Below are the code and all the weights of a small trained network. Each question names an input and a class and asks about switching units off, where a switched-off unit gives its printed mean instead of its output.

import numpy as np


def w(rows, s, z=0):
    codes = np.array(rows[::2]) - 128.0
    scale = np.full(codes.shape[1], s)
    scale[-1] = z or s
    return codes * scale


def norm(h):
    return h / np.sqrt((h * h).mean(-1, keepdims=True) + 1e-5)


def f(y):
    return np.maximum(y, 0)


def log_softmax(a):
    a = a - a.max(-1, keepdims=True)
    return a - np.log(np.exp(a).sum(-1, keepdims=True))


def net(x, mask):
    res = np.array(x, float).reshape(1, 3) / 4 @ E
    u = 0
    for l in range(2):
        y = f(norm(res) @ A[l][:, :-1].T + A[l][:, -1])
        res = res + np.where(mask[u : u + 3], y, B[l][:, -1]) @ B[l][:, :-1]
        u += 3
    return log_softmax(norm(res)[-1] @ U[:, :-1].T + U[:, -1])


A, B = {}, {}
E = w([
[63,172,254,190,94],'x0',
[96,184,144,48,194],'x1',
[52,155,40,215,72],'x2',
],0.0091)
A[0] = w([
[38,251,123,51,183,67],'0.n1',
[3,251,114,134,140,2],'0.n2',
[101,166,24,98,148,138],'0.n3',
],0.027,0.0079)
B[0] = w([
[143,139,252,114,159,253],'0.n1',
[83,238,59,93,122,234],'0.n2',
[108,37,117,185,156,247],'0.n3',
],0.029,0.014)
A[1] = w([
[40,152,111,126,183,32],'1.n1',
[73,214,161,225,57,134],'1.n2',
[50,252,85,127,105,1],'1.n3',
],0.03,0.005)
B[1] = w([
[213,170,182,118,120,191],'1.n1',
[114,127,145,130,5,250],'1.n2',
[51,182,41,173,219,250],'1.n3',
],0.027,0.015)
U = w([
[128,137,155,126,21,68],'0',
[80,222,98,142,137,187],'1',
[156,120,227,106,200,242],'2',
[142,42,61,173,124,101],'3',
[234,124,132,6,142,2],'4',
],0.021,0.0048)

Each question gives the input, the list of numbers given to net, and the class t.
The units are the neurons (one row each of A and B). Each row of codes is followed by its name. A weight is (code - 128) times the scale printed after its matrix; where a second scale follows, it is the last column's (A, B and U).
mask holds one flag per neuron, layer by layer. A switched-off neuron (its flag False) gives its mean, the last column of its row in B, instead of its output. The means were averaged over made-up inputs and are rounded, as every weight is.
A unit's drop is (log p(t) with every unit on - log p(t) with that unit switched off) / (log p(t) with every unit on - log p(t) with every unit switched off).
The circuit of an input: a set's keep is (log p(t) with only the set's units on - log p(t) with every unit switched off) / (log p(t) with every unit on - log p(t) with every unit switched off). Starting from all 6 units, units are removed one at a time, each time the one whose removal leaves the highest keep (on an exact tie, the one counted first), for as long as the keep stays at least 0.8.
units of the circuit, in order: the units of the circuit, biggest drop first
most important unit: the unit with the biggest drop
top k neurons: the k neurons with the biggest drops, biggest first
drop when u is switched off: that unit's drop, to one decimal
input [1,-5,-4], class 2: top 4 neurons : (0.n2; 1.n2; 1.n3; 0.n3)
input [8,-2,-6], class 0: units of the circuit, in order : (0.n2; 0.n1; 1.n3)
input [7,-7,-4], class 0: top 3 neurons : (0.n2; 0.n3; 0.n1)
input [8,-6,-5], class 0: top 3 neurons : (0.n2; 0.n3; 0.n1)
input [-8,8,6], class 2: top neuron : (0.n1)
input [-2,-6,0], class 3: units of the circuit, in order : (0.n1; 0.n2)
input [7,-2,-8], class 0: units of the circuit, in order : (0.n2; 1.n3; 0.n1)
input [-3,0,-7], class 4: top 2 neurons : (0.n2; 1.n3)
input [8,2,-8], class 2: top 2 neurons : (0.n2; 1.n2)
input [-2,-7,-6], class 4: top 4 neurons : (0.n2; 1.n3; 0.n3; 1.n2)
input [7,-3,-5], class 0: top 3 neurons : (0.n2; 0.n3; 0.n1)
input [-2,-3,-5], class 4: top 3 neurons : (0.n2; 1.n3; 0.n3)
input [-1,-6,2], class 0: top 3 neurons : (0.n2; 0.n3; 1.n3)
input [3,7,-4], class 2: units of the circuit, in order : (0.n1)
input [-3,-8,-8], class 4: top 3 neurons : (0.n2; 1.n3; 0.n3)
input [-4,-8,3], class 3: top 2 neurons : (0.n2; 0.n1)
input [8,-2,-8], class 0: drop when 1.n3 is switched off : 0.9
input [-5,-6,4], class 3: drop when 0.n1 is switched off : 0.1
input [-8,0,1], class 3: drop when 0.n3 is switched off : 0.0
input [-4,4,0], class 2: most important unit : 0.n1
